Below are the code and all the weights of a small trained network. Each question names an input and a class and asks about switching units off, where a switched-off unit gives its printed mean instead of its output.

import numpy as np


def w(rows, s, z=0):
    codes = np.array(rows[::2]) - 128.0
    scale = np.full(codes.shape[1], s)
    scale[-1] = z or s
    return codes * scale


def f(y):
    return np.maximum(y, 0)


def log_softmax(a):
    a = a - a.max(-1, keepdims=True)
    return a - np.log(np.exp(a).sum(-1, keepdims=True))


def net(x, mask):
    res = np.array(x, float).reshape(1, 7) / 4 @ E
    y = f(res @ A[0][:, :-1].T + A[0][:, -1])
    res = res + np.where(mask, y, B[0][:, -1]) @ B[0][:, :-1]
    return log_softmax(res[-1] @ U[:, :-1].T + U[:, -1])


A, B = {}, {}
E = w([
[161,123,163,15,81],'x0',
[71,37,140,135,62],'x1',
[128,131,131,128,125],'x2',
[8,176,104,88,170],'x3',
[128,129,125,129,126],'x4',
[128,127,132,127,129],'x5',
[128,131,130,129,124],'x6',
],0.012)
A[0] = w([
[59,138,93,82,150,126],'n1',
[207,189,134,99,158,14],'n2',
[120,88,130,208,110,14],'n3',
[48,47,132,155,76,33],'n4',
[80,134,148,101,136,37],'n5',
[116,193,95,100,172,136],'n6',
[156,105,123,154,142,155],'n7',
[219,128,113,185,125,34],'n8',
[156,78,160,116,49,92],'n9',
[124,153,113,144,133,136],'n10',
[127,82,97,177,152,83],'n11',
[141,141,123,29,108,173],'n12',
[148,74,160,130,97,116],'n13',
[128,129,172,148,132,131],'n14',
[76,199,128,156,173,140],'n15',
[211,111,127,184,114,181],'n16',
[52,133,132,77,138,2],'n17',
[148,159,136,4,102,4],'n18',
[160,71,124,61,87,118],'n19',
],0.017,0.0096)
B[0] = w([
[144,158,166,181,132,226],'n1',
[253,115,98,147,76,198],'n2',
[205,110,68,109,109,175],'n3',
[188,162,223,221,148,214],'n4',
[208,100,97,115,137,157],'n5',
[35,118,136,124,146,228],'n6',
[155,145,124,164,125,177],'n7',
[58,140,199,164,175,204],'n8',
[75,125,56,57,124,218],'n9',
[105,130,148,100,132,163],'n10',
[188,127,131,115,92,176],'n11',
[228,115,106,159,93,241],'n12',
[105,108,78,94,104,194],'n13',
[141,146,122,127,128,142],'n14',
[27,120,127,83,158,246],'n15',
[207,143,177,185,114,249],'n16',
[246,107,85,122,72,184],'n17',
[104,164,237,216,167,216],'n18',
[72,105,67,70,144,217],'n19',
],0.023,0.014)
U = w([
[148,151,215,141,172,250],'0',
[222,82,122,105,81,57],'1',
[84,73,78,2,143,54],'2',
],0.011,0.002)

Each question gives the input, the list of numbers given to net, and the class t.
The units are the neurons (one row each of A and B). Each row of codes is followed by its name. A weight is (code - 128) times the scale printed after its matrix; where a second scale follows, it is the last column's (A, B and U).
mask holds one flag per neuron, in row order. A switched-off neuron (its flag False) gives its mean, the last column of its row in B, instead of its output. The means were averaged over made-up inputs and are rounded, as every weight is.
A unit's drop is (log p(t) with every unit on - log p(t) with that unit switched off) / (log p(t) with every unit on - log p(t) with every unit switched off).
The circuit of an input: a set's keep is (log p(t) with only the set's units on - log p(t) with every unit switched off) / (log p(t) with every unit on - log p(t) with every unit switched off). Starting from the 12 units with the biggest drops (on a tie, the unit counted first), units are removed one at a time, each time the one whose removal leaves the highest keep (on an exact tie, the one counted first), for as long as the keep stays at least 0.8.
circuit, biggest first: the units of the circuit, biggest drop first
k most important neurons: the k neurons with the biggest drops, biggest first
drop of u: that unit's drop, to one decimal
input [-5,3,6,-4,-3,-7,0], class 1: 2 most important neurons	[n3, n18]
input [5,-8,-1,-2,8,-1,5], class 1: circuit, biggest first	[n2]
input [3,7,-6,-3,-1,-8,-2], class 2: 2 most important neurons	[n9, n19]
input [6,2,2,4,-1,0,4], class 1: 2 most important neurons	[n12, n17]
input [-3,-3,-2,1,-6,6,-8], class 2: 3 most important neurons	[n4, n18, n16]
input [1,-8,-5,-2,5,-1,-7], class 1: 2 most important neurons	[n2, n18]
input [-3,2,-4,-1,0,6,6], class 1: 4 most important neurons	[n18, n8, n15, n6]
input [3,7,6,-8,6,-2,-2], class 2: 2 most important neurons	[n9, n19]
input [4,-5,-1,0,2,1,6], class 1: 2 most important neurons	[n2, n12]
input [1,7,-4,4,-3,7,-3], class 1: 2 most important neurons	[n17, n18]
input [7,6,7,-3,3,-6,7], class 2: 2 most important neurons	[n9, n19]
input [0,-2,-1,-8,2,-6,-3], class 0: 2 most important neurons	[n8, n12]
input [-1,5,2,-1,1,-1,-7], class 1: 4 most important neurons	[n18, n8, n4, n15]
input [7,6,-6,-4,-1,6,-5], class 2: circuit, biggest first	[n9]
input [-5,6,8,0,-8,3,2], class 1: 2 most important neurons	[n3, n18]
input [4,7,-5,7,7,-5,5], class 1: drop of n17	4.8
input [5,3,6,-4,3,7,-7], class 2: drop of n9	0.1
input [-7,-4,5,2,-4,-3,0], class 2: drop of n15	0.1
input [-4,-1,4,3,2,-7,4], class 2: drop of n4	0.2
input [-8,-3,4,7,-8,-6,-7], class 2: circuit, biggest first	[n15]
